Here is a tiny trained network, its code and every weight. The questions are about switching its units off for an input and a class, where a switched-off unit gives its printed mean instead of its output.

import numpy as np


def w(rows, s, z=0):
    codes = np.array(rows[::2]) - 128.0
    scale = np.full(codes.shape[1], s)
    scale[-1] = z or s
    return codes * scale


def f(y):
    return np.maximum(y, 0)


def log_softmax(a):
    a = a - a.max(-1, keepdims=True)
    return a - np.log(np.exp(a).sum(-1, keepdims=True))


def net(x, mask):
    res = np.array(x, float).reshape(1, 7) / 4 @ E
    y = f(res @ A[0][:, :-1].T + A[0][:, -1])
    res = res + np.where(mask, y, B[0][:, -1]) @ B[0][:, :-1]
    return log_softmax(res[-1] @ U[:, :-1].T + U[:, -1])


A, B = {}, {}
E = w([
[129,203,78,127,101,146,130,131,139],'x0',
[112,124,120,79,173,54,156,190,112],'x1',
[138,143,134,118,188,148,79,140,133],'x2',
[180,138,24,59,148,163,145,141,189],'x3',
[76,109,125,143,52,71,184,156,135],'x4',
[142,144,94,173,150,103,156,8,114],'x5',
[206,122,118,172,110,110,119,165,182],'x6',
],0.011)
A[0] = w([
[59,194,107,56,77,178,116,67,114,176],'neuron 0',
[91,96,130,85,97,77,171,182,107,172],'neuron 1',
[184,200,91,140,79,167,129,109,130,175],'neuron 2',
[190,97,128,86,149,164,146,193,138,210],'neuron 3',
[207,143,131,134,83,155,159,111,154,168],'neuron 4',
[179,129,117,115,91,220,82,103,163,226],'neuron 5',
[91,108,166,182,89,122,105,157,73,125],'neuron 6',
[79,148,164,165,63,16,76,55,90,178],'neuron 7',
[97,81,152,66,67,103,170,147,154,137],'neuron 8',
[206,162,147,89,160,32,147,211,174,149],'neuron 9',
[177,98,62,212,98,171,132,110,177,161],'neuron 10',
[159,61,145,122,183,164,70,86,169,142],'neuron 11',
[84,76,60,96,73,101,193,168,108,223],'neuron 12',
[65,91,165,158,49,104,146,140,178,218],'neuron 13',
[71,92,255,141,73,98,159,154,106,253],'neuron 14',
[131,117,173,120,208,183,47,152,135,170],'neuron 15',
[118,142,77,137,101,122,163,82,97,147],'neuron 16',
[177,132,128,84,163,125,78,131,97,143],'neuron 17',
[107,114,145,111,195,125,86,143,100,177],'neuron 18',
[125,168,70,104,103,182,145,97,143,145],'neuron 19',
[146,175,105,92,208,206,155,106,104,197],'neuron 20',
[82,123,125,44,193,155,147,164,144,199],'neuron 21',
[243,65,109,177,113,193,140,156,171,167],'neuron 22',
[131,139,188,163,110,101,66,83,128,158],'neuron 23',
[193,64,117,190,105,172,75,148,156,160],'neuron 24',
[155,138,88,98,131,84,151,210,135,174],'neuron 25',
[141,118,161,52,169,197,64,121,129,139],'neuron 26',
[43,111,183,140,95,54,176,165,59,212],'neuron 27',
[156,173,37,126,199,135,203,100,131,191],'neuron 28',
[118,160,154,201,152,136,149,86,118,196],'neuron 29',
[148,85,166,206,173,73,172,90,84,223],'neuron 30',
],0.0099,0.0042)
B[0] = w([
[91,158,73,119,185,178,155,206,95,190],'neuron 0',
[49,39,147,89,73,89,200,164,134,198],'neuron 1',
[119,130,106,102,197,180,137,133,202,193],'neuron 2',
[118,132,190,124,84,34,78,103,177,197],'neuron 3',
[158,146,145,123,179,148,190,97,195,178],'neuron 4',
[108,197,205,124,146,206,111,137,161,214],'neuron 5',
[135,66,159,161,134,162,105,168,97,196],'neuron 6',
[193,95,118,184,179,168,154,167,51,227],'neuron 7',
[64,132,192,54,65,122,242,171,139,181],'neuron 8',
[158,95,96,129,85,2,82,174,239,207],'neuron 9',
[191,175,124,116,138,187,197,111,203,198],'neuron 10',
[153,169,162,108,133,112,110,28,90,191],'neuron 11',
[75,130,118,36,92,111,217,109,158,204],'neuron 12',
[137,101,192,107,89,197,179,188,66,207],'neuron 13',
[111,21,254,171,97,195,141,184,85,254],'neuron 14',
[114,156,246,110,158,89,22,122,78,218],'neuron 15',
[124,87,114,111,183,163,193,140,116,174],'neuron 16',
[128,170,136,93,161,80,85,84,92,176],'neuron 17',
[166,121,184,116,108,53,61,119,24,186],'neuron 18',
[76,155,56,89,187,173,139,141,189,183],'neuron 19',
[101,181,38,51,196,86,103,135,53,204],'neuron 20',
[74,155,116,98,78,67,112,131,95,199],'neuron 21',
[169,152,186,139,76,156,127,35,220,208],'neuron 22',
[185,106,100,209,214,161,84,155,111,191],'neuron 23',
[191,173,242,170,97,164,129,59,213,194],'neuron 24',
[105,116,103,140,91,43,121,127,189,193],'neuron 25',
[47,217,187,108,153,127,56,128,85,202],'neuron 26',
[134,60,149,136,48,136,148,198,44,246],'neuron 27',
[139,104,43,72,205,104,120,61,147,210],'neuron 28',
[214,95,62,193,174,189,93,124,97,190],'neuron 29',
[194,38,116,146,145,71,114,60,92,216],'neuron 30',
],0.0066,0.014)
U = w([
[26,71,162,93,50,137,226,185,106,244],'0',
[63,192,24,93,192,197,146,151,138,209],'1',
[120,105,93,108,106,2,94,134,188,160],'2',
[147,35,171,224,132,198,104,184,73,43],'3',
[163,87,45,126,179,116,174,72,98,170],'4',
[180,192,190,130,124,188,132,83,219,94],'5',
[45,245,181,84,156,82,25,103,61,2],'6',
],0.0082,0.00066)

Each question gives the input, the list of numbers given to net, and the class t.
The units are the neurons (one row each of A and B). Each row of codes is followed by its name. A weight is (code - 128) times the scale printed after its matrix; where a second scale follows, it is the last column's (A, B and U).
mask holds one flag per neuron, in row order. A switched-off neuron (its flag False) gives its mean, the last column of its row in B, instead of its output. The means were averaged over made-up inputs and are rounded, as every weight is.
A unit's drop is (log p(t) with every unit on - log p(t) with that unit switched off) / (log p(t) with every unit on - log p(t) with every unit switched off).
The circuit of an input: a set's keep is (log p(t) with only the set's units on - log p(t) with every unit switched off) / (log p(t) with every unit on - log p(t) with every unit switched off). Starting from the 12 units with the biggest drops (on a tie, the unit counted first), units are removed one at a time, each time the one whose removal leaves the highest keep (on an exact tie, the one counted first), for as long as the keep stays at least 0.8.
units of the circuit, in order: the units of the circuit, biggest drop first
unit that matters most: the unit with the biggest drop
top k neurons: the k neurons with the biggest drops, biggest first
drop of u: that unit's drop, to one decimal
input [-3,4,-7,5,1,5,2], class 2: units of the circuit, in order => (neuron 7; neuron 14)
input [5,0,0,7,1,-5,-1], class 1: unit that matters most => neuron 19
input [4,-7,7,6,2,-7,-1], class 6: top 4 neurons => (neuron 26; neuron 20; neuron 15; neuron 21)
input [0,-5,1,2,-5,4,-5], class 1: units of the circuit, in order => (neuron 0; neuron 19)
input [2,8,1,5,7,-4,5], class 2: top 3 neurons => (neuron 9; neuron 25; neuron 14)
input [-2,-1,3,8,4,-5,7], class 5: top 4 neurons => (neuron 22; neuron 24; neuron 10; neuron 5)
input [-6,-3,-1,-4,-7,0,-5], class 6: top 2 neurons => (neuron 26; neuron 15)
input [0,8,7,5,3,-7,-6], class 2: top 2 neurons => (neuron 9; neuron 25)
input [3,4,7,7,2,5,8], class 2: top 3 neurons => (neuron 9; neuron 25; neuron 28)
input [-2,-1,8,3,0,-5,7], class 5: top 2 neurons => (neuron 22; neuron 24)
input [3,3,3,1,3,7,-7], class 4: top 2 neurons => (neuron 5; neuron 26)
input [-1,2,1,-3,-5,-4,7], class 6: top 2 neurons => (neuron 15; neuron 10)
input [0,-5,-4,5,2,8,1], class 1: top 2 neurons => (neuron 19; neuron 28)
input [1,8,3,4,5,-7,7], class 2: units of the circuit, in order => (neuron 9)
input [-6,8,2,-3,3,5,1], class 3: top 2 neurons => (neuron 30; neuron 7)
input [-2,-2,4,5,-6,-7,6], class 6: top 2 neurons => (neuron 26; neuron 15)
input [-5,0,-3,-7,2,-4,-7], class 3: top 3 neurons => (neuron 7; neuron 14; neuron 6)
input [8,-2,2,-5,2,5,8], class 5: drop of neuron 10 => 0.2
input [-1,2,6,0,2,6,8], class 5: drop of neuron 10 => 0.1
input [-1,5,3,-8,-7,3,-7], class 3: drop of neuron 7 => 0.5
